Look-ups in named tables: a row name and a column name give one cell, copied from the table.

Per:
,Bor,Liv,Vurano,Guz
Lamen,8.79,1.97,9.40,6.06
Lugotug,1.54,7.61,0.72,3.33
Vinan,1.18,6.76,1.47,3.66
Zoz,2.70,5.51,2.75,3.60
Fel,4.13,3.80,4.28,4.41
Kol,7.30,1.92,7.28,5.40
Vugek,1.68,7.65,0.68,2.85
Zupe,0.02,7.56,0.17,3.26
Nekel,3.01,4.94,3.01,3.72
Nezog,3.15,5.35,2.73,3.82

Guz of Vugek: 2.85
Bor of Vinan: 1.18
Vurano of Nekel: 3.01
Vurano of Kol: 7.28
Vurano of Nezog: 2.73
Bor of Lugotug: 1.54
Vurano of Vinan: 1.47
Bor of Fel: 4.13
Liv of Kol: 1.92

Ton:
         Botofu   Kerum   Vezit    Zegu  Botuse    Bevo  Vobutis     Sen  Mifena
Zozud    35.923  65.884  26.760  53.740  53.919  13.244   53.340  50.832  45.439
Did      63.919  59.804  69.174  56.147  25.016  45.904   30.628  40.972  52.884
Nuvo     64.367  50.422  75.237  50.075  24.414  37.102   31.696  44.110  36.512
Rad      51.346  30.917  29.765  44.280  39.783  54.985   39.592  25.797  78.397
Suz      51.409  30.857  29.651  44.232  39.942  54.937   39.585  25.331  78.075
Pabuten  51.130  30.708  29.503  44.002  40.256  55.091   39.752  25.824  78.496
Roge     42.947  77.372  37.621  60.857  47.030  21.233   47.485  50.856  52.150
Pabesu   63.933  50.561  74.961  50.354  24.631  37.004   31.174  44.110  36.048
Kaladuk  51.319  30.934  30.060  44.190  39.823  55.235   40.319  25.551  78.506
Runepop  51.679  30.994  29.755  43.864  40.242  55.046   39.606  25.796  78.335
Lukor    49.581  51.171  29.686  53.827  41.679  52.028   40.220  30.584  82.227
Defek    40.050  34.713  14.453  43.475  51.189  40.787   48.848  30.374  73.399
Konu     47.320  19.907  46.537  30.960  42.108  15.903   47.104  43.448  20.346
Ketalat  40.251  17.853  29.396  30.149  49.533  16.616   51.900  40.772  30.704

Defek, Bevo => 40.787
Kaladuk, Vobutis => 40.319
Lukor, Vobutis => 40.220
Konu, Zegu => 30.960
Kaladuk, Kerum => 30.934
Defek, Vezit => 14.453
Runepop, Vobutis => 39.606
Zozud, Botofu => 35.923
Nuvo, Vobutis => 31.696
Pabesu, Botofu => 63.933
Suz, Kerum => 30.857
Roge, Bevo => 21.233
Rad, Mifena => 78.397
Did, Sen => 40.972
Zozud, Botuse => 53.919
Zozud, Bevo => 13.244
Runepop, Vezit => 29.755
Defek, Zegu => 43.475
Row with the largest Vobutis: Zozud

Nevog.csv
,Pogepu,Git,Fuf,Vupe,Kub,Num,Muvivo,Tar,Niken,Rof
Dop,228,80,125,112,94,185,146,111,131,40
Lete,82,14,58,105,166,106,97,137,101,141
Fipevo,127,82,84,93,141,73,201,105,62,178
Tasoma,66,187,169,83,124,151,108,188,134,145
Sikov,91,137,120,153,102,107,118,115,123,110
Rupi,93,145,116,160,106,61,109,129,94,57
Vofol,121,108,105,112,127,88,94,72,123,153
Ker,172,114,125,114,105,142,109,90,134,92

What is the Vupe of Dop in Nevog?
112
What is the Num of Vofol in Nevog?
88
What is the Pogepu of Rupi in Nevog?
93
What is the Num of Lete in Nevog?
106
What is the Niken of Ker in Nevog?
134
What is the Num of Sikov in Nevog?
107
What is the Git of Fipevo in Nevog?
82
What is the Rof of Rupi in Nevog?
57
What is the Niken of Tasoma in Nevog?
134
What is the Rof of Lete in Nevog?
141
What is the Fuf of Rupi in Nevog?
116

Table Fof
         Vekipid  Gor  Pamuk  Rugavir  Moguteb
Rokivu        67  128    212       92       71
Zas          213   89     64      190      199
Fer          203   89     39       96      191
Sos           77  186     88      183      113
Sep          147  153     83      210       69
Zigal        101  112    199       73      162
Gifidoz       97  200     69      178       97

Zigal, Gor => 112
Zigal, Moguteb => 162
Sos, Gor => 186
Rokivu, Vekipid => 67
Zas, Vekipid => 213
Sep, Vekipid => 147
Gifidoz, Moguteb => 97
Rokivu, Rugavir => 92
Gifidoz, Gor => 200
Zas, Gor => 89
Zigal, Pamuk => 199

Riridu:
columns: Tupek, Zegu, Vefesel, Loz, Viga, Gome, Tiba, Kuvezu, Mafepin
Pezesi: [151, 48, 117, 81, 194, 99, 79, 128, 161]
Sipe: [133, 65, 105, 49, 116, 133, 33, 35, 163]
Zokasaz: [165, 55, 128, 63, 117, 139, 10, 55, 145]
Konipem: [141, 44, 118, 57, 105, 133, 19, 38, 172]
Guf: [142, 58, 113, 80, 160, 130, 29, 108, 159]
Kem: [141, 46, 115, 64, 127, 123, 34, 60, 139]
Rik: [101, 75, 97, 55, 90, 102, 74, 74, 172]

Pezesi, Kuvezu: 128
Zokasaz, Tupek: 165
Konipem, Tiba: 19
Rik, Kuvezu: 74
Rik, Viga: 90
Guf, Tupek: 142
Sipe, Zegu: 65
Sipe, Tupek: 133
Pezesi, Mafepin: 161
Kem, Loz: 64
Guf, Loz: 80
Kem, Viga: 127
Pezesi, Tupek: 151
Rik, Tupek: 101
Konipem, Zegu: 44
Guf, Kuvezu: 108
Guf, Gome: 130
Zokasaz, Loz: 63
Kem, Zegu: 46
Pezesi, Viga: 194

Votipe
columns: Dige, Fisasof, Lav, Mivufe, Dafakek, Tolubi, Milovov
Zavoda: [101, 21, 182, 47, 58, 44, 135]
Kib: [82, 93, 148, 142, 112, 114, 67]
Fik: [76, 25, 193, 59, 57, 73, 148]
Vamefu: [108, 22, 105, 40, 109, 66, 136]
Zon: [92, 60, 194, 84, 78, 45, 132]
Bup: [84, 47, 14, 72, 112, 187, 60]
Gov: [68, 87, 131, 143, 106, 104, 56]
Vom: [75, 57, 8, 83, 98, 170, 77]
Faz: [151, 51, 157, 75, 68, 83, 134]
Pon: [98, 55, 193, 109, 106, 156, 110]
Buleb: [103, 56, 165, 84, 72, 84, 158]
Mipazu: [50, 230, 129, 34, 125, 137, 190]
Demimog: [106, 78, 3, 86, 151, 187, 34]
Lom: [57, 87, 149, 136, 121, 99, 60]

What is the Fisasof of Mipazu in Votipe?
230
What is the Milovov of Mipazu in Votipe?
190
What is the Lav of Gov in Votipe?
131
What is the Lav of Lom in Votipe?
149
What is the Lav of Buleb in Votipe?
165
What is the Lav of Vom in Votipe?
8
What is the Milovov of Kib in Votipe?
67
What is the Mivufe of Buleb in Votipe?
84
What is the Lav of Demimog in Votipe?
3
What is the Lav of Mipazu in Votipe?
129
What is the Dafakek of Vamefu in Votipe?
109
What is the Tolubi of Kib in Votipe?
114
What is the Fisasof of Kib in Votipe?
93
What is the Mivufe of Lom in Votipe?
136
What is the Milovov of Gov in Votipe?
56
What is the Fisasof of Buleb in Votipe?
56
What is the Lav of Fik in Votipe?
193
Row with the largest Milovov: Mipazu

Table Fakim
|  | Sukuzu | Lere | Supakel | Riki | Bigigoz | Lalirom | Kamusaz | Godib | Funamod | Firu |
|---|---|---|---|---|---|---|---|---|---|---|
| Bokase | 398 | 423 | 622 | 544 | 492 | 407 | 379 | 569 | 438 | 420 |
| Sipetem | 470 | 449 | 512 | 513 | 545 | 259 | 336 | 523 | 512 | 539 |
| Finog | 467 | 529 | 529 | 546 | 496 | 445 | 313 | 514 | 377 | 383 |
| Lemem | 461 | 278 | 364 | 668 | 465 | 384 | 632 | 558 | 260 | 357 |
| Bov | 544 | 475 | 391 | 483 | 564 | 479 | 394 | 398 | 495 | 338 |
| Pabiko | 590 | 552 | 227 | 274 | 277 | 656 | 251 | 555 | 609 | 440 |
| Dul | 510 | 581 | 402 | 680 | 299 | 759 | 377 | 335 | 639 | 565 |

Bov, Firu => 338
Lemem, Godib => 558
Dul, Kamusaz => 377
Bov, Supakel => 391
Pabiko, Lalirom => 656
Sipetem, Firu => 539
Pabiko, Riki => 274
Bov, Sukuzu => 544
Pabiko, Sukuzu => 590
Lemem, Bigigoz => 465
Finog, Kamusaz => 313
Which row has the largest Lere? Dul

Likeme =
cols = Goraf, Sed, Zeguba, Gutasef, Liki, Mefu
Fevotof: [780, 113, 198, 87, 542, 500]
Kitug: [791, 102, 203, 28, 557, 484]
Vis: [687, 166, 122, 516, 479, 609]
Dirud: [724, 141, 156, 337, 505, 566]
Siras: [706, 160, 133, 446, 485, 596]
Goman: [669, 181, 105, 625, 461, 642]
Lel: [709, 150, 137, 396, 494, 581]
Sugim: [681, 169, 114, 555, 470, 621]
Vad: [634, 196, 76, 764, 434, 679]
Zam: [677, 171, 112, 564, 469, 621]
Tuf: [756, 125, 172, 195, 527, 529]

Lel, Gutasef -> 396
Vad, Sed -> 196
Tuf, Liki -> 527
Vis, Goraf -> 687
Zam, Mefu -> 621
Vis, Zeguba -> 122
Siras, Gutasef -> 446
Tuf, Mefu -> 529
Row with the largest Gutasef: Vad

Dedu =
          Sok    Nug    Mep    Kar
Fon     44998  97965  69309  46090
Lol     76236  96049  61239  87432
Fuz     79591  75614  78993  21496
Paduto  91811  54247  74515  91445

Lol, Kar -> 87432
Fon, Sok -> 44998
Fon, Nug -> 97965
Paduto, Mep -> 74515
Paduto, Sok -> 91811
Fuz, Nug -> 75614
Lol, Mep -> 61239
Paduto, Nug -> 54247
Lol, Sok -> 76236
Fuz, Kar -> 21496
Which row has the largest Mep? Fuz

Topod =
|  | Potigav | Zufemo | Zupu | Surato | Giv | Lus |
|---|---|---|---|---|---|---|
| Bes | 125 | 146 | 126 | 123 | 117 | 62 |
| Suzo | 124 | 124 | 118 | 131 | 118 | 139 |
| Poz | 110 | 145 | 122 | 106 | 126 | 122 |
| Maki | 125 | 137 | 123 | 115 | 118 | 106 |
| Budilur | 126 | 137 | 115 | 125 | 125 | 66 |
| Muli | 117 | 115 | 125 | 116 | 119 | 158 |
| Bovud | 133 | 121 | 114 | 108 | 123 | 193 |

Zupu of Budilur = 115
Lus of Budilur = 66
Surato of Poz = 106
Potigav of Suzo = 124
Surato of Maki = 115
Potigav of Maki = 125
Potigav of Poz = 110
Zufemo of Muli = 115
Lus of Bovud = 193
Zufemo of Bovud = 121
Zupu of Maki = 123
Zupu of Bovud = 114

